Here is a tiny trained network, its code and every weight. The questions are about switching its units off for an input and a target symbol, where a switched-off unit gives its printed mean instead of its output.

import numpy as np


def w(rows, s, z=0):
    codes = np.array(rows[::2]) - 128.0
    scale = np.full(codes.shape[1], s)
    scale[-1] = z or s
    return codes * scale


def norm(h):
    return h / np.sqrt((h * h).mean(-1, keepdims=True) + 1e-5)


def f(y):
    return np.maximum(y, 0)


def softmax(a):
    e = np.exp(a - a.max(-1, keepdims=True))
    return e / e.sum(-1, keepdims=True)


def log_softmax(a):
    a = a - a.max(-1, keepdims=True)
    return a - np.log(np.exp(a).sum(-1, keepdims=True))


def net(x, mask):
    ids = ['δεζηθλμπτω'.index(c) for c in x.split()]
    T = len(ids)
    res = E[ids] + P[:T]
    r = norm(res)
    for j in range(3):
        rows = slice(2 * j, 2 * j + 2)
        q, k, v = (r @ M[0][rows].T for M in (Q, K, V))
        z = softmax(np.where(np.tri(T) > 0, q @ k.T / 2**0.5, -1e9)) @ v
        o = O[0][rows]
        res = res + np.where(mask[j], z, o[:, -1]) @ o[:, :-1]
    y = f(norm(res) @ A[0][:, :-1].T + A[0][:, -1])
    res = res + np.where(mask[3:15], y, B[0][:, -1]) @ B[0][:, :-1]
    return log_softmax(norm(res)[-1] @ U[:, :-1].T + U[:, -1])


Q, K, V, O, A, B = {}, {}, {}, {}, {}, {}
E = w([
[227,207,128,147,96,116,65,179,143,137,81,156],'δ',
[107,120,21,143,147,206,128,136,134,102,94,127],'ε',
[133,109,139,200,145,178,97,153,219,91,151,128],'ζ',
[137,62,104,186,165,114,150,72,136,97,56,78],'η',
[120,111,132,194,122,154,83,122,162,101,194,104],'θ',
[141,156,213,178,146,244,130,166,76,164,81,137],'λ',
[101,108,161,62,82,184,214,80,104,65,75,202],'μ',
[2,131,151,76,138,163,109,139,124,96,72,102],'π',
[144,68,152,73,175,187,46,137,128,66,154,114],'τ',
[150,63,143,123,206,150,133,208,202,135,126,17],'ω',
],0.017)
P = w([
[166,197,121,224,54,226,97,89,200,15,60,8],'0',
[157,178,110,175,69,178,100,125,118,51,99,40],'1',
[154,162,108,149,87,135,117,144,85,76,119,73],'2',
[136,159,128,144,117,119,122,158,89,93,135,108],'3',
[130,167,145,129,152,104,126,158,88,118,157,123],'4',
[125,167,163,117,177,81,144,164,85,129,178,145],'5',
[117,159,181,125,212,77,135,163,92,145,187,171],'6',
[122,185,215,105,255,71,141,138,97,160,215,190],'7',
],0.0084)
Q[0] = w([
[136,112,142,113,184,147,90,100,130,146,89,36],'h1',
[134,131,198,176,122,145,94,188,146,82,229,116],'h1',
[92,150,82,129,81,145,211,59,76,202,78,151],'h2',
[134,85,53,62,132,2,140,140,153,155,131,107],'h2',
[126,183,181,185,81,160,156,211,190,142,138,152],'h3',
[148,132,98,96,80,178,193,138,162,199,81,171],'h3',
],0.0082)
K[0] = w([
[129,156,131,158,219,97,110,158,131,165,88,39],'h1',
[106,96,192,2,208,5,133,134,155,143,180,163],'h1',
[139,145,50,178,5,174,26,95,147,1,94,106],'h2',
[190,102,134,193,105,176,132,46,131,70,7,40],'h2',
[99,120,187,87,113,124,49,98,79,164,243,156],'h3',
[131,192,32,212,39,173,82,113,168,73,120,68],'h3',
],0.0065)
V[0] = w([
[13,132,224,38,39,114,205,136,105,72,70,117],'h1',
[212,56,87,174,89,123,241,34,97,110,125,143],'h1',
[186,114,206,76,145,136,184,221,132,164,146,3],'h2',
[183,62,70,179,139,18,166,142,177,129,92,87],'h2',
[79,184,42,135,185,228,171,219,166,174,39,146],'h3',
[57,128,50,183,47,127,90,126,82,181,162,93],'h3',
],0.0056)
O[0] = w([
[173,78,174,110,225,99,57,77,65,56,125,16,4],'h1',
[68,207,159,126,214,107,154,246,97,107,197,166,17],'h1',
[93,162,106,92,97,248,148,200,84,216,72,9,214],'h2',
[158,109,177,2,153,114,89,88,221,198,170,70,9],'h2',
[245,64,144,128,121,93,193,160,179,202,160,120,170],'h3',
[51,143,103,222,234,72,53,62,112,211,177,155,125],'h3',
],0.0064,0.0035)
A[0] = w([
[169,149,173,162,139,128,93,137,106,168,71,154,114],'n1',
[75,127,139,29,108,131,143,128,114,128,142,208,102],'n2',
[131,114,107,153,118,160,172,120,132,100,87,140,142],'n3',
[111,137,97,109,165,122,83,195,103,105,146,126,107],'n4',
[144,150,159,100,137,129,123,180,92,170,125,165,56],'n5',
[95,97,48,122,128,127,157,77,122,46,84,106,137],'n6',
[31,154,134,126,132,112,65,53,204,151,187,152,2],'n7',
[62,95,160,12,205,39,111,73,66,135,77,87,29],'n8',
[97,131,58,83,80,156,149,108,102,42,81,130,104],'n9',
[133,167,163,106,96,112,77,124,229,140,177,121,68],'n10',
[184,124,132,118,181,94,163,152,93,185,165,163,125],'n11',
[125,114,141,106,81,145,127,176,90,87,137,67,61],'n12',
],0.011,0.0068)
B[0] = w([
[127,118,167,124,56,71,130,118,123,153,210,165,199],'n1',
[75,134,79,76,59,133,158,101,129,143,102,68,151],'n2',
[58,145,176,83,119,101,131,120,46,102,118,111,254],'n3',
[125,150,150,90,88,110,144,101,157,120,67,118,150],'n4',
[166,116,171,144,130,95,146,88,111,188,108,153,153],'n5',
[116,141,117,15,91,146,160,105,92,162,128,154,242],'n6',
[46,144,134,122,168,83,50,99,136,217,147,140,182],'n7',
[252,130,151,185,249,136,118,232,53,110,181,203,158],'n8',
[83,161,145,55,76,137,153,82,145,101,117,161,216],'n9',
[159,89,96,103,199,74,147,112,62,167,91,165,170],'n10',
[210,139,166,144,167,135,100,116,154,123,186,149,148],'n11',
[127,134,90,121,186,103,143,142,229,124,134,172,190],'n12',
],0.011,0.0077)
U = w([
[204,177,107,115,32,12,95,174,167,153,90,114,110],'δ',
[128,105,144,129,124,92,158,141,154,141,134,115,1],'ε',
[138,25,133,187,130,101,209,104,191,144,12,188,113],'ζ',
[174,151,74,100,237,126,189,221,68,129,154,199,87],'η',
[40,117,137,159,170,63,76,113,150,200,118,152,194],'θ',
[68,123,199,238,61,170,190,199,100,117,146,96,138],'λ',
[150,176,162,149,218,122,116,211,197,29,195,146,176],'μ',
[177,2,117,126,94,133,65,104,108,86,158,77,138],'π',
[69,168,117,39,74,104,234,29,153,96,67,114,132],'τ',
[140,102,127,97,135,188,151,184,221,213,139,42,173],'ω',
],0.0061,0.003)

Each question gives the input, a string of symbols that net reads in full, and the target symbol t.
The units are the heads (2 rows each of Q, K, V and O) and the neurons (one row each of A and B). Each row of codes is followed by its name. A weight is (code - 128) times the scale printed after its matrix; where a second scale follows, it is the last column's (O, A, B and U).
mask holds one flag per unit, heads first, then neurons. A switched-off unit (its flag False) gives its mean, the last column of its rows in O or B, instead of its output. The means were averaged over made-up inputs and are rounded, as every weight is.
A unit's drop is (log p(t) with every unit on - log p(t) with that unit switched off) / (log p(t) with every unit on - log p(t) with every unit switched off).
The circuit of an input: a set's keep is (log p(t) with only the set's units on - log p(t) with every unit switched off) / (log p(t) with every unit on - log p(t) with every unit switched off). Starting from the 12 units with the biggest drops (on a tie, the unit counted first), units are removed one at a time, each time the one whose removal leaves the highest keep (on an exact tie, the one counted first), for as long as the keep stays at least 0.8.
units of the circuit, in order: the units of the circuit, biggest drop first
unit that matters most: the unit with the biggest drop
top k neurons: the k neurons with the biggest drops, biggest first
heads that matter: for each layer, one digit per head in row order, 1 if its drop is at least 0.15 and else 0, layers parted by /
drop when u is switched off: that unit's drop, to one decimal
input ω θ λ μ θ δ η η, target η: units of the circuit, in order	(h2 n8)
input η δ δ η, target η: units of the circuit, in order	(h2 n8 h1)
input μ θ θ, target μ: units of the circuit, in order	(h1 n12)
input λ τ ζ μ τ δ ζ, target τ: units of the circuit, in order	(h3 h1)
input ε η θ, target θ: units of the circuit, in order	(h3 n7)
input π λ θ, target π: heads that matter	101
input θ η θ λ ζ, target λ: units of the circuit, in order	(h2 n6)
input δ ζ λ τ τ λ λ θ, target λ: heads that matter	010
input μ η δ λ π θ, target π: heads that matter	100
input τ π θ λ η η δ τ, target τ: unit that matters most	h3
input θ λ π δ θ λ λ λ, target λ: units of the circuit, in order	(h2 n6 n10)
input λ θ θ τ θ, target τ: heads that matter	001
input ε δ δ δ θ, target θ: heads that matter	000
input π θ δ δ ζ, target ζ: units of the circuit, in order	(n10 h1 n6)
input θ ε π δ ζ ε, target η: top neuron	(n11)
input ε θ ε η θ ε, target μ: heads that matter	111
input θ η μ θ ζ, target μ: top 2 neurons	(n3 n6)
input θ ζ ω μ λ θ ζ μ, target η: top 2 neurons	(n8 n2)
input τ λ μ θ ω ζ, target ω: drop when h2 is switched off	1.6
input η ω θ θ, target ω: drop when n7 is switched off	0.0
input μ δ λ ζ ε π η ζ, target π: drop when h1 is switched off	0.8
